Below is a small trained network, with its code and all its weights. Each question gives an input and a class and asks what happens when units are switched off, that is, made to give their printed mean instead of their output.

import numpy as np


def w(rows, s, z=0):
    codes = np.array(rows[::2]) - 128.0
    scale = np.full(codes.shape[1], s)
    scale[-1] = z or s
    return codes * scale


def norm(h):
    return h / np.sqrt((h * h).mean(-1, keepdims=True) + 1e-5)


def f(y):
    return y / 2 * (1 + np.tanh(0.7978845608 * (y + 0.044715 * y**3)))


def log_softmax(a):
    a = a - a.max(-1, keepdims=True)
    return a - np.log(np.exp(a).sum(-1, keepdims=True))


def net(x, mask):
    res = np.array(x, float).reshape(1, 6) / 4 @ E
    u = 0
    for l in range(4):
        y = f(norm(res) @ A[l][:, :-1].T + A[l][:, -1])
        res = res + np.where(mask[u : u + 3], y, B[l][:, -1]) @ B[l][:, :-1]
        u += 3
    return log_softmax(norm(res)[-1] @ U[:, :-1].T + U[:, -1])


A, B = {}, {}
E = w([
[185,212,80,128,139,182,67,12,157,82,32,136],'x0',
[109,60,172,226,86,156,155,135,131,84,15,165],'x1',
[74,80,160,151,86,192,89,116,150,183,148,81],'x2',
[172,76,16,80,105,92,182,230,139,104,74,121],'x3',
[179,180,83,158,168,179,42,99,184,199,110,171],'x4',
[145,71,145,158,94,58,136,126,188,176,92,193],'x5',
],0.011)
A[0] = w([
[146,145,76,138,159,68,159,160,93,82,78,146,2],'0.n0',
[55,136,222,120,139,123,80,85,105,182,189,146,47],'0.n1',
[45,96,254,139,74,196,125,32,219,207,232,98,159],'0.n2',
],0.0069,0.0032)
B[0] = w([
[85,145,195,132,15,155,55,162,128,126,129,71,154],'0.n0',
[136,11,70,188,98,126,41,46,41,115,111,142,186],'0.n1',
[254,66,159,164,67,107,101,155,64,172,91,107,254],'0.n2',
],0.0099,0.008)
A[1] = w([
[147,208,89,120,179,148,73,77,165,206,130,177,4],'1.n0',
[80,87,44,127,126,189,115,168,201,143,127,128,75],'1.n1',
[64,128,255,139,149,67,167,70,63,60,131,168,77],'1.n2',
],0.0082,0.0037)
B[1] = w([
[92,220,130,143,176,103,153,138,174,149,128,249,224],'1.n0',
[142,89,102,208,107,114,166,107,126,148,88,154,185],'1.n1',
[118,142,106,137,82,87,49,199,133,108,108,180,251],'1.n2',
],0.016,0.0035)
A[2] = w([
[169,255,77,165,124,202,89,48,117,94,95,110,150],'2.n0',
[185,150,96,149,141,132,80,62,164,185,106,142,12],'2.n1',
[80,228,173,90,169,113,89,114,168,132,135,129,6],'2.n2',
],0.0096,0.0019)
B[2] = w([
[135,173,91,70,190,157,122,93,77,121,175,111,254],'2.n0',
[140,175,147,129,158,108,149,189,195,221,153,135,213],'2.n1',
[96,168,168,77,109,158,126,134,232,109,140,247,167],'2.n2',
],0.014,0.0071)
A[3] = w([
[89,46,90,188,23,77,162,103,196,71,2,126,78],'3.n0',
[33,173,132,93,93,70,229,163,157,89,190,114,70],'3.n1',
[187,100,56,62,52,106,153,78,153,94,32,125,6],'3.n2',
],0.0081,0.0017)
B[3] = w([
[212,127,129,151,99,114,55,166,56,232,98,189,255],'3.n0',
[120,254,117,83,245,29,119,141,225,143,155,122,187],'3.n1',
[108,159,215,245,102,226,148,191,54,202,150,7,167],'3.n2',
],0.0091,0.0071)
U = w([
[117,202,42,50,245,80,192,145,225,86,170,166,226],'0',
[122,86,116,69,132,209,171,75,27,30,191,1,3],'1',
[173,84,148,253,33,93,99,230,115,162,77,136,166],'2',
],0.0085,0.0039)

Each question gives the input, the list of numbers given to net, and the class t.
The units are the neurons (one row each of A and B). Each row of codes is followed by its name. A weight is (code - 128) times the scale printed after its matrix; where a second scale follows, it is the last column's (A, B and U).
mask holds one flag per neuron, layer by layer. A switched-off neuron (its flag False) gives its mean, the last column of its row in B, instead of its output. The means were averaged over made-up inputs and are rounded, as every weight is.
A unit's drop is (log p(t) with every unit on - log p(t) with that unit switched off) / (log p(t) with every unit on - log p(t) with every unit switched off).
The circuit of an input: a set's keep is (log p(t) with only the set's units on - log p(t) with every unit switched off) / (log p(t) with every unit on - log p(t) with every unit switched off). Starting from all 12 units, units are removed one at a time, each time the one whose removal leaves the highest keep (on an exact tie, the one counted first), for as long as the keep stays at least 0.8.
circuit, biggest first: the units of the circuit, biggest drop first
k most important neurons: the k neurons with the biggest drops, biggest first
k most important neurons of layer l: the k neurons of layer l with the biggest drops, biggest first
drop of u: that unit's drop, to one decimal
input [-8,-6,6,5,-8,-1], class 0: circuit, biggest first => (3.n1)
input [3,-8,-2,-5,-6,2], class 2: circuit, biggest first => (1.n2; 0.n2)
input [5,-2,1,7,4,8], class 0: 3 most important neurons => (2.n1; 1.n0; 0.n2)
input [8,7,-5,-2,-4,-1], class 1: circuit, biggest first => (2.n0; 1.n0)
input [6,7,7,-3,0,-2], class 1: 3 most important neurons => (2.n0; 3.n0; 1.n2)
input [3,4,-2,4,7,8], class 0: 3 most important neurons => (2.n1; 0.n2; 1.n0)
input [-4,-7,8,-7,-7,-5], class 2: 2 most important neurons => (0.n2; 2.n0)
input [-1,6,0,-5,3,-7], class 1: 2 most important neurons => (3.n0; 2.n0)
input [-3,-4,3,4,-6,5], class 0: 2 most important neurons => (3.n1; 0.n2)
input [4,3,-5,3,1,-5], class 1: 2 most important neurons => (1.n0; 0.n0)
input [6,5,8,-5,-1,-4], class 1: 2 most important neurons => (2.n0; 3.n0)
input [-5,-4,-1,5,0,2], class 0: 2 most important neurons of layer 0 => (0.n2; 0.n1)
input [-1,-4,6,4,1,-7], class 1: drop of 2.n1 => 0.2
input [1,-4,-7,-7,-7,1], class 2: drop of 1.n2 => 1.7
input [5,6,7,1,5,-6], class 0: drop of 2.n1 => 0.1
